Each row is followed by its class.
[-236  -88  100 -193 -181 -384 -170  296 -101  264  174 -480  248 -273
  440 -409  474  239  376  -59  164  218 -440 -364   86   -4    2 -478
  529 -251   94 -158  -69] => Z
[ -86 -315  413 -526   21 -114  102  232 -197 -394   81 -277  158    2
  157  -17   51  257  174  -97 -116   41 -148 -102  249  156  127  -60
  899 -182  266 -144  -19] => U
[ 110   -3  245  270   65  228  -45  -60  156 -163   40  162  -20  422
  136   73 -155  130 -428    0 -168  -86 -374 -240  -50  224  303  101
  270  142   27 -276 -574] => M
[ 185 -648  -91  -98  217   59 -323  249 -353 -685 -184 -335  -63  105
 -159 -413   45   16  481 -149  269  211 -436 -505 -120 -278  359 -257
   52  -70  191  185  -27] => M
[ -29  122  407  176  163  125 -177  -76  105  -67  112   87    7  340
  158   10 -190   39 -399   66  -70 -165 -364 -208  -50  277  314  -83
  -38   -2  -38 -331 -480] => P
[ 110  -78   46 -214 -124  -96 -122  337  -43 -295  290 -314  288   63
  245  168  511  378   16 -201 -400  464   36   51  -43 -133  299   40
  497   64  113  249 -425] => G
[ 671  133  177  -48   17 -500 -718  219  -75 -187  195 -106  180  158
  105 -162 -268  147  505 -301  270  429  -98  299  -46 -100 -122 -141
  261   13  117  185  319] => R
[-301 -217   22  317 -700  362 -129   48 -270 -207 -172 -163  242   88
  180  -69  189  329  164  -99   48  211 -162 -568   83   22  557  325
  533 -409   50  126   22] => R
[ -73  169  340  231   34  252  -32   35   59   39  232   29   27  253
  357  141 -120  -37 -233   79  -61 -138 -261 -250   87  302  295   71
  249  144  -48 -513 -514] => F
[ 100 -125  196   -1  148 -310 -487  395 -278 -514 -268 -308  108  150
  -93   79  161  218 -150 -278 -263  329 -561   92  149  -68  444  -43
  205  -71 -143  223   98] => W
[ 173 -186  163 -229 -131  -55 -270  275 -194 -491 -107 -369  157  -59
  -66 -448   69  167  188 -171  169  431 -138    2  -46  222  292  -75
   64 -197  -84  389  239] => U
[-228 -278  420 -154 -123 -204 -223  191 -135  131  132 -313  228 -146
  398 -424  -82  621   86 -231  562  -59  -95  -94   15  -58  210  -34
  149 -301  -11 -416 -196] => F
[  -7  637 -412  189   27   78    5 -167  174 -154  228   -5  -83 -132
 -171  189   -9 -253  203   -7 -226 -150  424  -69   76 -137 -105 -159
  -62  -34  143  410  -15] => G
[ 222  -43  354   98   54  232  -89  -23   37  -40  -69  123  -85  363
  285   63 -302  -77 -236  -26  -72 -219 -300 -249  -32  185  129  219
  266  214   53 -456 -453] => P
[  90  805  -57  -58  100  -52  -65  -54  177 -198  581   60 -191  304
 -253  325 -170 -380  212 -192  -55  -23  474    3   66 -114 -261  -58
   26  175 -198  433  -24] => S
[ -32  283  159 -125  111  -99 -170  160  -80 -277  438 -340  228  105
   84 -153 -172   58  288 -142  180  227 -539  -12   76  191 -176 -422
  398 -210  278   63  242] => G
[ 153  267  271  180   53  287   -8  -83   88   16  176   11 -100  340
  244  209 -189  -28 -157  144 -378 -308 -285  -84   13   74   37    8
    2  200   18 -269 -545] => M
[ 308 -175  105 -193  156 -114 -255  311 -325 -313  402  154  -62  -71
   94 -502  -78   91  397 -160  190  306 -451 -206  292   72  215 -288
  388 -310  -17  115  200] => W
[ -49  642 -306  -89  324   25  -41 -229  243 -266  220  -19 -101  -88
 -220  231 -131 -260   86  -61 -206   70  331   66  198 -142   51   38
 -349   37  157  536  134] => H
[  20  728 -233  187  335    4  -15 -266  314 -482  106 -226  -35    5
  -81  229  -68 -216  -26 -139 -345 -103  149 -156  153 -206  -36  163
  -30   -3  193  401   96] => X
[-306  834  -73   88  127   19  -66 -245  310 -157  266  -59  -94   54
 -242  245  -41   30 -264 -118 -188  -97  295    9   34  -11  -43   23
 -233  -29 -158  372 -141] => U
[-291  609  -60  -98  185   -9  -85   26  197 -355  157 -176  -92  103
 -129  415 -245 -407 -324 -171  -90  -42  305 -114  136 -116   29   30
 -163   66  135  403 -194] => H
[  30  226  196  301   93  138   -5   55  177   57  155   62  -25  331
  295  254 -178 -182 -323   37 -195 -236 -312 -181   -7  182   46   68
  205  198   16 -355 -460] => Z
[ 122  169  320  315   73  180 -252  -39  -28  -42  173   24  -71  217
  289  -40 -250   17 -131   39  -86 -250 -472  -64    6  149  194  -68
  -65   61  -56 -330 -411] => P
[ -23   99  320  199  224  192  -87  -40  -32   31   54   51 -149  311
  123  192 -246  100 -335   95 -196 -202 -275 -157   42  132  203   78
   16  175  -30 -261 -426] => Z
[-395  -71  200 -240 -242 -183  -76   41 -272 -125  279 -356  277  102
   78   64  -13  -15  227   54  203  328   66 -210 -154 -105 -242 -252
  337 -182  205  -49  489] => Z
[ -61 -245   96  -27  208 -209 -113  114  221  347 -309 -107  214  125
  -49  -98  362  285 -107   17  -43   48 -780    5   41  122  310 -229
  -13 -131  116 -187 -267] => S
[-231  411 -271  -22  227 -126   46  -66  219 -242  203  -74   10    7
  -72  457  -21 -316   37  -95 -337 -191  187  -45   84 -266 -151   53
 -151  -64  -23  391  -28] => H
[ -39  728 -313   65  -74  241   -3 -335  275 -334  366 -246  -14  -33
 -160  391  -19 -280  139  -39 -322 -169  131  -90  -11 -273  -54 -196
 -255   78   58  324 -102] => G
[   0  -92   53  -30  -82  -48 -385  132 -250  -40  260 -491   90 -262
 -179  514 -197  -34  120   84  270   -5 -257  -93  173 -333   99 -508
 -131  -17 -288  328  -48] => E
[-176  478 -273  186  279   80  -99  -78  227 -275  259 -171   15  153
  -73  266  -28 -181  -17 -137  -71   40  204   35  -91 -162  -32  150
 -177  177  211  338 -131] => X
[  46 -318   38   72 -226  146    8  116 -151  -59 -211  -70   59  -60
  273 -133   -2   32   46  106 -296   69 -240 -351   11  121  451  267
  166   23  154   65 -217] => E
[ 116  390   31   31  261 -126 -202  -85   58 -328  470  -60 -105  219
 -112  316 -340 -159  140 -160   50 -145  312 -174   56 -299 -343  -92
  211  -46   34  323  -82] => S
[-307   18  413   79  144  303  -54  221 -213   78  276 -483   99  110
  -53  -55  168  628  178    5  511  -16   86   75  316  126  247 -230
  298 -159  262  -65 -207] => M
[-362 -638 -167 -732 -247  121 -148 -159  -37 -228 -182 -135  345  115
 -258  282  479  -47  437   81 -294  177 -330 -276 -135  -43  584 -250
  -92 -195 -227   64   18] => W
[-135   23  207 -154  246 -113 -261  -36 -217  -70   -7 -399  -26  -99
  -93  -61  101  342  213 -103  155   98 -354 -165  257 -299   58  -60
  -80 -213   23  123  205] => P
[ -54 -507  309  -33 -141 -252  -49  -59 -135 -246  169 -256  -15 -272
   -4  -46   72  109  266   78  218 -267  120  -21  118 -112  395 -111
   68  113  119 -161 -102] => E
[  77   33  434   68   36  150  -48   45   31  -58   20 -100 -123  211
  201  200 -231  -68 -330  152 -241 -362 -167 -277  -44  106  255   72
  -21  223  -13 -278 -670] => U
[  97   97  -78   13   76  -37  147 -110  251 -343  216  -29   13   23
 -107  162  -53 -206   21  -43 -244 -186   87  -49  -73 -128   31   47
  -90   44   61  234 -156] => R
[  39  333  254  336   94  233 -194    2   20   37  -37   40  -26  376
  312   29 -133  227 -241  -52 -228 -199 -422 -172   34  227  222   50
  290   48  -66 -345 -470] => X
[ -52  300  279  418  238  239 -188  -32   52  -50   83  -71  -30  274
  250  182 -273  117 -489    8 -134 -140 -411 -233  -14   48  196   73
  -30  106   -4 -359 -525] => F
[ 337 -395  124  -74  -52   55 -273   11 -222  139  -74 -309   11 -693
  371 -256 -210  247 -212  168  297  239 -161   33  363 -105  -66 -113
   36 -161  489   85  -49] => E
[ -44  -66  -21 -295  405 -190   76  220 -215  -36  134 -277   -2 -271
 -117   72  255   -4  157  256 -289  236   -1  -76  146 -272  242 -468
  -50   90  408  148   12] => E
[-127 -456   44   15  113 -155  -27   48  -18   66 -205   34   44   -9
   12   53    1  262 -171   19 -144 -335 -512  -89  -84 -389  121 -359
   41 -223  210 -393 -286] => Z
[-310 -339  326  122 -194 -269   69  195 -279 -299  460 -286  199   49
   55 -174   35  428  196 -260  412  225 -447  -66    8   52 -207  -26
  878 -161  108   13  261] => R
[-219   78   39 -187 -237  129 -491   66 -505  -41  663   56  -58  -11
  -85  -31  -34  120  350  -21  513  611 -139 -177  203 -238  179 -533
  276 -119  190   -1  251] => W
[  15  165  302  183  119  274  -73  -83   32   37   88   92  -20  349
  301   85 -277  101 -164   25 -217 -285 -305 -128  -39  241   90   88
  245   87   46 -373 -484] => P
[ -60  711 -210  -64  369  -73 -189   53  255 -306  266 -163   30  228
 -196  388  104 -239   20 -164 -316  -10  325   -6  -67  -72 -182 -459
   53    8 -128  447 -252] => H
[-333  119  123  127  236 -159  -85  -60 -191  -46   32 -379  165    8
  138 -128  171  772  289 -254  150   99   17  -12  179  188 -232  231
  809 -145  182  -10  276] => G
[ -82 -325  152 -189   71  -26 -325   93 -421 -253  298 -430  184    4
  275   -1  -21  394  345 -150  175  321 -527  -72   50  155  -62   39
  427   31 -234   38  100] => G
[ 104  140  350  142   73  279  -75   13   21 -181  148  140 -100  383
  181  170 -191 -140 -323   -5 -195 -190 -332 -137   41  240  231   56
  129  143 -153 -317 -476] => P
[  83  107  324  281  340   74 -148   36   74  -27  -45  -92  -57  291
  176  268 -332   29 -422   59 -243 -241 -482 -188   34   28  136  123
 -124  106   66  -78 -483] => H
[ 127  344  369  150  189  193 -162  -83   47  -11   82  132  -47  441
  106  209 -367  186 -294  -82   67  -30 -189 -163   93  184  157  -24
  396  167   45 -401 -229] => H
[ 139  130  396  252  110  166 -161  -17  -41 -160  166  -13 -131  292
  169  101 -249    6 -178   31  -70 -253 -322 -194   56  162  239  -33
  106  181  -54 -326 -459] => R
[-237  648 -173 -147  145 -167 -123  -33  227 -279  179   12  -35  222
 -227  333   10 -316   86 -171 -332 -161  270  188   -6 -132   58  -97
 -265   36  -95  299  -53] => X
[  -8  185  315  238  149  138  -96   47  -63   82   87   97  -11  382
  178  109 -270  189 -319  120 -163  -37 -304 -163   20  185  313  122
  -30  104  -91 -238 -314] => M
[ -61 -189   30 -110   58 -366  160   56  100 -258 -144 -303  125  -62
 -224  102  -73  128   54  -71 -234 -180 -257 -163 -106 -355  259 -145
  236   59  562   79 -114] => G
[-163  521 -231    6  285 -160  -88  115  153 -331  279  -17  -30  230
 -140  248    9 -388   11 -143 -158   92  241   72   15  -39 -143   10
 -137   84  -48  370   22] => M
[ -41 -302  -93  202 -142 -406 -105  237  -22 -223  267 -380  301 -201
  226  148   34 -105   86   25  127   24   12 -539  -87 -309  -84 -239
  535 -194  106  254 -180] => M
[-634  -24  313 -558   11  -40   39  159 -320   15  587 -297  170 -121
   60 -136  122  423  157  -83  473  503  124 -125  295   22  -82 -274
  743 -327  527   78  140] => P
[ 114   67  394  204   29  136 -157    2    3   35   36  110  -54  333
  197  123 -288   11 -290   37 -122 -311 -374 -171    8  151  198   60
   40   90 -105 -420 -362] => W
[ 158   88  343  230  187  298 -194   13  -53  -72  109   67  -93  478
  171  163 -288   45 -201  101  -64 -158 -188 -274   11  191  152   16
  157  140  -38 -272 -502] => M
[ 174  109  342  294   45  248  -92  -42   29  -63  -36    3  -96  328
  219  197 -261   19 -284   88 -305 -316 -353 -285   11   77  429  116
  -10  195 -103 -356 -482] => Z
[-260 -697  222 -176  524 -417  397  -39  -50 -550   66   99   -3  174
 -131   48   99   79   -5  -68 -445 -363 -434   27 -135  -25  -37  247
  163  -25 -153 -114   24] => P
[ 177  -82  361  316   52  135    3  -67   84   36  -85  168    5  270
  306  150 -249   54 -411  161 -342 -286 -283 -315 -107  129  300  135
  175  147  -24 -538 -586] => F
[-412 -219  -65  175  -30 -345 -515   31 -141   22  375 -285  387  -41
  238   90  142  417  366    9   88   91 -390    7 -154   -4   91 -543
  568 -175  142   21 -275] => X
[ -18  173  -75  160  214  -77  -62 -121  186 -413  145  -74  -38   34
  -87  219 -130 -313 -290  -52 -193    8  -73  -12   -3  -88 -386  104
 -128  -65  186  387   48] => E
[-572  308  220  256 -261  -30   16  105 -101  -52  546 -252  124  235
  251 -174  269  195  466 -245  177  -51 -229   63   54  172 -112  131
  508  -45  160 -227  171] => W
[-327  620 -309  236  296   35   -7 -121  293 -228  143 -133  -92  -25
 -221  226   65 -316  -68  -71 -143 -185  217  137   81  -64   -2  -61
 -479   29   71  395  -66] => H
[ -10  494 -304   99  135   59  -39 -119  182 -425  242  158  -71  138
  -52  204  -42 -545  201  -95 -277 -198  -39  -78   26 -122   -6 -111
 -256  -19 -124   -1  164] => E
[ 343  -53  145  166  -48  141 -189  478 -141   -4 -256 -370  -31  125
  233 -258   84   52  213 -186  137  159    9   97  -41 -157  141  384
 -164  243  416   29 -103] => E
[-207  -83  221  321 -237 -175 -453  214 -322   -6  300 -426  206  128
  503   22   89  498  191 -282  136   69 -555   53  -88 -320 -347  100
  223 -233 -239 -123   50] => Z
[-347  550 -187  -22  159   -5  -28 -365  367 -386  353  -64  -66   91
 -153  492 -104 -451  -70  -48 -243 -357  270  -38   24 -147  -50   -2
 -291   76  -26  247 -212] => X
[-120  678 -164  -11   69  -78   42 -294  275 -346  407 -112  -74  -41
 -194  226  -28 -175   83 -146 -225   18  167 -202  143 -134  -68   20
   96   33   23  466   40] => R
[ -82  659 -441  201  109  223   79  -59  209 -176  -65 -115  -24  -16
 -136  298   72 -303    0 -107 -355 -119  189  118   33 -176 -255  -94
  -83   18  155  235  109] => E
[  86 -470  160   16  125    6 -731  113 -113 -305   92 -191  292  321
  -84  157  258  311   37 -114  105  514 -801   97    8  389  -40 -333
  308 -322 -404  495 -170] => H
